Below is a small trained network, with its code and all its weights. Each question gives an input and a target symbol and asks what happens when units are switched off, that is, made to give their printed mean instead of their output.

import numpy as np


def w(rows, s, z=0):
    codes = np.array(rows[::2]) - 128.0
    scale = np.full(codes.shape[1], s)
    scale[-1] = z or s
    return codes * scale


def norm(h):
    return h / np.sqrt((h * h).mean(-1, keepdims=True) + 1e-5)


def f(y):
    return np.maximum(y, 0)


def softmax(a):
    e = np.exp(a - a.max(-1, keepdims=True))
    return e / e.sum(-1, keepdims=True)


def log_softmax(a):
    a = a - a.max(-1, keepdims=True)
    return a - np.log(np.exp(a).sum(-1, keepdims=True))


def net(x, mask):
    ids = ['Δαβγεζθξψ'.index(c) for c in x.split()]
    T = len(ids)
    res = E[ids] + P[:T]
    r = norm(res)
    for j in range(2):
        rows = slice(4 * j, 4 * j + 4)
        q, k, v = (r @ M[0][rows].T for M in (Q, K, V))
        z = softmax(np.where(np.tri(T) > 0, q @ k.T / 4**0.5, -1e9)) @ v
        o = O[0][rows]
        res = res + np.where(mask[j], z, o[:, -1]) @ o[:, :-1]
    y = f(norm(res) @ A[0][:, :-1].T + A[0][:, -1])
    res = res + np.where(mask[2:10], y, B[0][:, -1]) @ B[0][:, :-1]
    return log_softmax(norm(res)[-1] @ U[:, :-1].T + U[:, -1])


Q, K, V, O, A, B = {}, {}, {}, {}, {}, {}
E = w([
[121,212,98,65,170,133,116,131,170,127,135,134],'Δ',
[137,99,193,219,78,65,169,107,163,134,123,241],'α',
[116,175,198,109,101,188,174,230,169,113,116,68],'β',
[186,187,121,125,162,174,203,83,56,146,108,136],'γ',
[97,101,49,209,154,159,190,103,178,85,100,75],'ε',
[29,187,172,251,189,153,118,99,145,84,219,89],'ζ',
[123,181,164,77,116,188,144,162,137,41,101,146],'θ',
[36,105,79,168,192,167,95,151,175,58,194,220],'ξ',
[164,104,185,42,156,131,163,174,78,67,49,111],'ψ',
],0.015)
P = w([
[114,102,91,144,62,75,55,87,106,182,138,101],'0',
[210,155,92,221,150,106,72,89,124,10,101,98],'1',
[114,167,147,78,114,175,172,61,176,83,47,119],'2',
[107,176,89,153,101,9,165,189,82,63,142,130],'3',
[193,129,94,192,127,133,116,103,137,78,128,119],'4',
[127,143,165,76,140,167,165,52,182,91,55,130],'5',
[104,182,94,165,127,30,169,208,85,125,116,146],'6',
[191,118,108,187,121,146,147,117,154,112,149,129],'7',
[117,130,190,78,164,183,175,52,194,112,53,144],'8',
[85,162,117,151,132,23,179,203,86,137,139,154],'9',
[181,101,117,179,133,143,151,129,155,136,160,135],'10',
[110,109,210,78,176,166,143,64,194,144,63,153],'11',
[84,143,130,142,160,30,182,194,79,166,115,158],'12',
[180,86,112,175,128,147,163,134,148,130,162,131],'13',
],0.014)
Q[0] = w([
[137,144,118,140,61,99,127,124,102,166,163,99],'H1',
[24,182,146,126,139,44,198,140,119,124,101,137],'H1',
[112,186,55,167,106,19,200,242,92,130,118,197],'H1',
[154,159,60,153,149,112,145,253,84,79,185,108],'H1',
[118,127,200,143,91,107,114,73,105,160,68,103],'H2',
[203,89,95,100,112,169,62,76,152,161,144,90],'H2',
[179,117,125,107,126,78,75,152,108,156,152,115],'H2',
[158,185,86,166,57,134,126,150,100,126,191,121],'H2',
],0.012)
K[0] = w([
[199,207,146,105,177,86,170,135,146,143,92,92],'H1',
[38,97,230,172,181,67,57,122,129,235,179,167],'H1',
[129,105,204,192,255,93,211,101,196,113,201,247],'H1',
[110,117,167,177,222,181,222,212,168,96,163,158],'H1',
[82,128,198,119,115,50,136,85,58,175,71,60],'H2',
[203,154,34,60,51,179,62,75,182,117,154,83],'H2',
[178,196,83,71,89,68,69,150,161,169,175,174],'H2',
[182,221,71,124,124,142,191,212,140,114,124,135],'H2',
],0.0093)
V[0] = w([
[162,180,162,133,50,108,132,51,150,182,93,173],'H1',
[63,230,140,141,165,178,102,109,81,133,187,13],'H1',
[78,133,129,76,112,159,2,146,148,124,145,152],'H1',
[158,160,6,53,197,141,132,101,105,142,151,123],'H1',
[49,191,69,89,97,73,125,100,126,203,155,159],'H2',
[121,119,222,134,50,172,147,97,145,174,147,122],'H2',
[179,139,121,109,170,79,190,135,154,187,138,91],'H2',
[139,76,111,203,139,130,192,141,14,101,134,173],'H2',
],0.0094)
O[0] = w([
[146,80,139,203,145,99,138,156,89,106,131,159,84],'H1',
[119,123,87,83,175,148,214,164,144,192,175,77,135],'H1',
[118,186,94,153,159,136,68,151,154,129,203,116,107],'H1',
[111,71,15,2,124,123,92,128,132,111,205,162,54],'H1',
[161,135,178,138,169,115,177,126,144,90,156,62,67],'H2',
[137,125,74,93,143,139,128,141,137,85,122,107,2],'H2',
[104,191,149,147,121,134,94,148,127,122,227,126,65],'H2',
[106,64,70,172,182,132,95,197,139,125,135,114,232],'H2',
],0.013,0.006)
A[0] = w([
[70,234,130,173,174,127,102,163,103,106,185,107,152],'N1',
[118,189,183,203,114,197,69,92,117,119,39,190,2],'N2',
[239,157,146,153,43,44,108,171,10,142,113,97,139],'N3',
[176,150,137,102,83,215,28,36,144,98,152,147,53],'N4',
[116,118,113,215,134,126,119,126,136,156,171,85,55],'N5',
[121,49,98,237,59,57,117,160,120,74,45,89,70],'N6',
[190,98,151,176,125,89,178,212,41,113,113,58,122],'N7',
[154,134,157,144,139,171,131,100,194,59,2,171,132],'N8',
],0.01,0.0041)
B[0] = w([
[186,70,121,105,39,85,24,198,82,154,26,168,209],'N1',
[206,65,97,158,117,117,131,143,83,120,192,128,211],'N2',
[60,85,73,79,158,151,167,110,162,89,69,231,165],'N3',
[177,193,172,143,23,203,246,133,158,126,175,129,157],'N4',
[108,119,108,43,90,87,44,163,97,122,93,163,175],'N5',
[210,133,149,134,133,162,148,102,221,149,118,44,245],'N6',
[54,183,118,163,123,149,107,87,98,127,171,201,186],'N7',
[26,148,146,94,158,69,90,108,88,134,166,84,254],'N8',
],0.013,0.012)
U = w([
[200,136,121,123,182,154,191,141,211,188,67,56,236],'Δ',
[74,200,134,200,147,127,128,187,83,254,137,91,4],'α',
[163,45,85,81,94,173,237,131,96,98,35,189,54],'β',
[168,95,120,74,100,106,15,159,111,141,63,130,58],'γ',
[148,120,175,208,140,91,139,99,144,109,87,168,195],'ε',
[165,247,176,97,54,164,136,99,183,155,82,176,154],'ζ',
[173,129,148,105,93,47,127,121,102,126,236,90,157],'θ',
[53,167,149,42,139,97,123,62,121,90,64,126,94],'ξ',
[113,120,51,148,192,145,108,163,171,100,219,159,202],'ψ',
],0.0096,0.0028)

Each question gives the input, a string of symbols that net reads in full, and the target symbol t.
The units are the heads (4 rows each of Q, K, V and O) and the neurons (one row each of A and B). Each row of codes is followed by its name. A weight is (code - 128) times the scale printed after its matrix; where a second scale follows, it is the last column's (O, A, B and U).
mask holds one flag per unit, heads first, then neurons. A switched-off unit (its flag False) gives its mean, the last column of its rows in O or B, instead of its output. The means were averaged over made-up inputs and are rounded, as every weight is.
A unit's drop is (log p(t) with every unit on - log p(t) with that unit switched off) / (log p(t) with every unit on - log p(t) with every unit switched off).
The circuit of an input: a set's keep is (log p(t) with only the set's units on - log p(t) with every unit switched off) / (log p(t) with every unit on - log p(t) with every unit switched off). Starting from all 10 units, units are removed one at a time, each time the one whose removal leaves the highest keep (on an exact tie, the one counted first), for as long as the keep stays at least 0.8.
circuit, biggest first: the units of the circuit, biggest drop first
unit that matters most: the unit with the biggest drop
k most important neurons: the k neurons with the biggest drops, biggest first
heads that matter: for each layer, one digit per head in row order, 1 if its drop is at least 0.15 and else 0, layers parted by /
drop when u is switched off: that unit's drop, to one decimal
input ξ ε Δ θ ξ θ θ ξ ξ θ β ξ, target ζ: heads that matter : 11
input β ζ θ ψ ψ ε ψ ψ, target ξ: heads that matter : 00
input ζ ζ γ ζ ε ε θ, target α: heads that matter : 10
input ε γ Δ α ε α ε, target ε: heads that matter : 10
input ξ θ ξ ε ξ ε β ψ Δ α ξ γ, target ζ: heads that matter : 10
input Δ β ε Δ θ α α β α ξ ε ξ, target ψ: circuit, biggest first : [H1]
input ξ γ ε α θ γ γ ε ε, target ζ: circuit, biggest first : [N4; H2]
input ψ Δ ε ψ, target β: 3 most important neurons : [N8; N3; N6]
input ε ζ ψ ε, target α: circuit, biggest first : [H1; N7; H2]
input ψ ζ ε ε ξ Δ ζ ε ξ ε α ζ, target θ: heads that matter : 01
input ε ξ ζ ψ ε, target Δ: heads that matter : 00
input β θ α Δ, target ε: heads that matter : 10
input ε ε ζ ε θ Δ ψ α γ, target ξ: circuit, biggest first : [H1; N8; N2]
input ζ ε β, target Δ: heads that matter : 11
input β ε ε ξ ξ ε, target α: circuit, biggest first : [H1; N6]
input ψ ε ε ξ ψ ε ψ γ α ε ξ ε, target θ: circuit, biggest first : [N2; N8; H1]
input α ξ θ ξ ε ζ ξ ε ε ε ε θ ε, target γ: circuit, biggest first : [N1; H2; N5]
input γ ε ζ, target β: circuit, biggest first : [H1]
input ξ ε γ ε Δ ξ β ε ε ξ α ε, target ζ: circuit, biggest first : [H2; N4]
input ξ θ ε ε ε β ξ ζ ε ε Δ, target ζ: circuit, biggest first : [H2]
input ξ ξ ξ ζ Δ ξ β ξ α, target ζ: circuit, biggest first : [H1; N4]
input ψ Δ Δ, target θ: 2 most important neurons : [N2; N8]
input ε ξ γ, target ξ: 2 most important neurons : [N6; N2]
input γ β ε, target β: 2 most important neurons : [N8; N6]
input ε ε Δ α ζ β θ ε ζ ε ε ζ ξ, target γ: drop when N1 is switched off : 0.5
input γ θ β ε ε ε, target β: drop when H2 is switched off : 0.1
input ε ξ α ξ ε θ ε ξ Δ, target ξ: unit that matters most : N6
input ε ε ε θ ε ε α θ ε ε ψ, target ξ: drop when H1 is switched off : 0.1
input β β ξ, target α: drop when H2 is switched off : 0.2
